Here is a tiny trained network, its code and every weight. The questions are about switching its units off for an input and a target symbol, where a switched-off unit gives its printed mean instead of its output.

import numpy as np


def w(rows, s, z=0):
    codes = np.array(rows[::2]) - 128.0
    scale = np.full(codes.shape[1], s)
    scale[-1] = z or s
    return codes * scale


def f(y):
    return y / 2 * (1 + np.tanh(0.7978845608 * (y + 0.044715 * y**3)))


def softmax(a):
    e = np.exp(a - a.max(-1, keepdims=True))
    return e / e.sum(-1, keepdims=True)


def log_softmax(a):
    a = a - a.max(-1, keepdims=True)
    return a - np.log(np.exp(a).sum(-1, keepdims=True))


def net(x, mask):
    ids = ['αγδζημξπστφψω'.index(c) for c in x.split()]
    T = len(ids)
    res = E[ids] + P[:T]
    u = 0
    for l in range(2):
        q, k, v = (res @ M[l].T for M in (Q, K, V))
        z = softmax(np.where(np.tri(T) > 0, q @ k.T / 2**0.5, -1e9)) @ v
        res = res + np.where(mask[u], z, O[l][:, -1]) @ O[l][:, :-1]
        u += 1
        y = f(res @ A[l][:, :-1].T + A[l][:, -1])
        res = res + np.where(mask[u : u + 16], y, B[l][:, -1]) @ B[l][:, :-1]
        u += 16
    return log_softmax(res[-1] @ U[:, :-1].T + U[:, -1])


Q, K, V, O, A, B = {}, {}, {}, {}, {}, {}
E = w([
[111,100,127],'α',
[91,211,129],'γ',
[89,128,176],'δ',
[88,189,62],'ζ',
[175,164,168],'η',
[180,88,209],'μ',
[121,61,154],'ξ',
[96,99,166],'π',
[127,124,24],'σ',
[254,95,116],'τ',
[148,124,149],'φ',
[88,90,87],'ψ',
[184,33,140],'ω',
],0.015)
P = w([
[78,237,65],'0',
[31,51,234],'1',
[35,62,234],'2',
[203,134,18],'3',
[102,48,184],'4',
[12,63,243],'5',
[196,137,5],'6',
[131,72,158],'7',
[17,54,243],'8',
[188,140,10],'9',
[153,88,139],'10',
[22,60,243],'11',
],0.0027)
Q[0] = w([
[52,3,176],'0.h0',
[153,173,100],'0.h0',
],0.0062)
K[0] = w([
[1,171,203],'0.h0',
[163,105,97],'0.h0',
],0.007)
V[0] = w([
[251,125,43],'0.h0',
[147,253,154],'0.h0',
],0.0035)
O[0] = w([
[199,254,45,3],'0.h0',
[39,239,188,57],'0.h0',
],0.0026,0.00046)
A[0] = w([
[93,152,254,47],'0.n0',
[88,137,115,122],'0.n1',
[161,152,67,2],'0.n2',
[160,64,102,153],'0.n3',
[140,94,124,137],'0.n4',
[189,156,112,121],'0.n5',
[136,120,131,82],'0.n6',
[118,102,120,132],'0.n7',
[141,118,128,101],'0.n8',
[91,80,106,163],'0.n9',
[84,44,201,171],'0.n10',
[186,78,229,135],'0.n11',
[146,161,144,142],'0.n12',
[134,107,112,109],'0.n13',
[136,104,121,116],'0.n14',
[101,127,111,132],'0.n15',
],0.014,0.0024)
B[0] = w([
[222,250,49,192],'0.n0',
[88,133,91,140],'0.n1',
[119,154,212,133],'0.n2',
[209,141,99,192],'0.n3',
[165,122,115,152],'0.n4',
[184,111,183,142],'0.n5',
[137,134,131,123],'0.n6',
[135,106,120,140],'0.n7',
[144,135,129,128],'0.n8',
[133,62,105,166],'0.n9',
[101,141,251,253],'0.n10',
[182,100,59,247],'0.n11',
[171,140,121,132],'0.n12',
[142,121,127,133],'0.n13',
[149,123,121,137],'0.n14',
[91,120,112,135],'0.n15',
],0.02,0.0061)
Q[1] = w([
[160,132,167],'1.h0',
[161,158,249],'1.h0',
],0.013)
K[1] = w([
[131,68,145],'1.h0',
[81,7,195],'1.h0',
],0.013)
V[1] = w([
[209,219,105],'1.h0',
[143,4,37],'1.h0',
],0.003)
O[1] = w([
[246,102,211,255],'1.h0',
[100,5,77,168],'1.h0',
],0.0022,0.0028)
A[1] = w([
[166,97,126,79],'1.n0',
[118,67,146,90],'1.n1',
[151,190,254,202],'1.n2',
[118,132,151,89],'1.n3',
[81,193,103,7],'1.n4',
[147,57,162,139],'1.n5',
[94,46,97,120],'1.n6',
[146,210,78,38],'1.n7',
[66,64,214,115],'1.n8',
[114,128,171,134],'1.n9',
[93,193,89,90],'1.n10',
[110,137,126,80],'1.n11',
[104,147,34,254],'1.n12',
[118,175,112,165],'1.n13',
[223,87,39,189],'1.n14',
[246,150,155,171],'1.n15',
],0.0097,0.0034)
B[1] = w([
[196,129,153,162],'1.n0',
[88,169,134,140],'1.n1',
[171,128,35,182],'1.n2',
[151,118,119,126],'1.n3',
[220,100,175,142],'1.n4',
[125,78,165,168],'1.n5',
[117,197,123,139],'1.n6',
[121,188,222,165],'1.n7',
[160,200,64,146],'1.n8',
[155,103,97,132],'1.n9',
[183,80,111,147],'1.n10',
[146,119,135,125],'1.n11',
[34,75,143,149],'1.n12',
[85,87,146,146],'1.n13',
[95,163,7,233],'1.n14',
[84,97,225,254],'1.n15',
],0.017,0.021)
U = w([
[219,211,31,125],'α',
[76,129,217,119],'γ',
[221,201,146,59],'δ',
[21,93,128,198],'ζ',
[3,205,139,49],'η',
[112,255,135,69],'μ',
[225,74,114,128],'ξ',
[199,152,95,181],'π',
[26,152,56,148],'σ',
[138,74,32,171],'τ',
[91,149,114,252],'φ',
[104,248,73,90],'ψ',
[83,18,150,76],'ω',
],0.0051,0.0042)

Each question gives the input, a string of symbols that net reads in full, and the target symbol t.
The units are the heads (2 rows each of Q, K, V and O) and the neurons (one row each of A and B). Each row of codes is followed by its name. A weight is (code - 128) times the scale printed after its matrix; where a second scale follows, it is the last column's (O, A, B and U).
mask holds one flag per unit, layer by layer, with each layer's heads first. A switched-off unit (its flag False) gives its mean, the last column of its rows in O or B, instead of its output. The means were averaged over made-up inputs and are rounded, as every weight is.
A unit's drop is (log p(t) with every unit on - log p(t) with that unit switched off) / (log p(t) with every unit on - log p(t) with every unit switched off).
The circuit of an input: a set's keep is (log p(t) with only the set's units on - log p(t) with every unit switched off) / (log p(t) with every unit on - log p(t) with every unit switched off). Starting from the 12 units with the biggest drops (on a tie, the unit counted first), units are removed one at a time, each time the one whose removal leaves the highest keep (on an exact tie, the one counted first), for as long as the keep stays at least 0.8.
circuit, biggest first: the units of the circuit, biggest drop first
k most important neurons: the k neurons with the biggest drops, biggest first
k most important neurons of layer l: the k neurons of layer l with the biggest drops, biggest first
input ζ γ γ γ π γ σ α, target α: 2 most important neurons : (1.n15; 1.n8)
input α α α δ ω, target ω: 3 most important neurons : (0.n10; 1.n15; 1.n5)
input ω α ζ, target ζ: 4 most important neurons of layer 1 : (1.n14; 1.n12; 1.n2; 1.n0)
input ξ γ γ η α γ ψ π γ ω, target τ: circuit, biggest first : (1.n14; 1.n7)
input δ η π π ζ α γ ξ π α ω γ, target γ: 3 most important neurons : (0.n10; 1.n7; 1.n14)
input δ π φ γ π γ π ω ψ, target ψ: 4 most important neurons : (1.n8; 1.n15; 0.n0; 0.n11)
input μ α μ, target μ: 2 most important neurons : (0.n0; 1.n15)
input η δ ω σ π μ ξ τ α ψ, target σ: circuit, biggest first : (0.n10; 1.n12; 1.n14)
input δ ω η γ ω γ φ ξ, target ξ: circuit, biggest first : (0.n10; 1.n14; 1.n2)
input ω δ ω ζ ζ σ μ ζ ω, target ω: 2 most important neurons of layer 0 : (0.n10; 0.n11)
input α α ψ μ α α α γ τ, target τ: 2 most important neurons : (1.n14; 1.n15)
input τ σ ζ, target ζ: most important neuron : (0.n10)
input ψ ζ σ μ ω ζ σ δ μ γ ω α, target α: 2 most important neurons : (1.n15; 0.n10)
input τ α φ η δ α σ τ γ φ γ η, target η: 3 most important neurons of layer 1 : (1.n14; 1.n15; 1.n7)
input σ ζ ζ γ δ σ ψ, target σ: 3 most important neurons of layer 0 : (0.n10; 0.n9; 0.n5)
input ζ σ δ ψ μ, target μ: 4 most important neurons : (1.n15; 0.n0; 1.n14; 0.n11)
input α μ δ, target δ: 3 most important neurons of layer 1 : (1.n2; 1.n14; 1.n7)
input μ ω δ ω, target τ: 2 most important neurons of layer 1 : (1.n14; 1.n15)
input γ δ τ, target τ: 3 most important neurons : (1.n14; 1.n15; 0.n10)
input π φ π ζ δ, target δ: most important neuron of layer 1 : (1.n2)
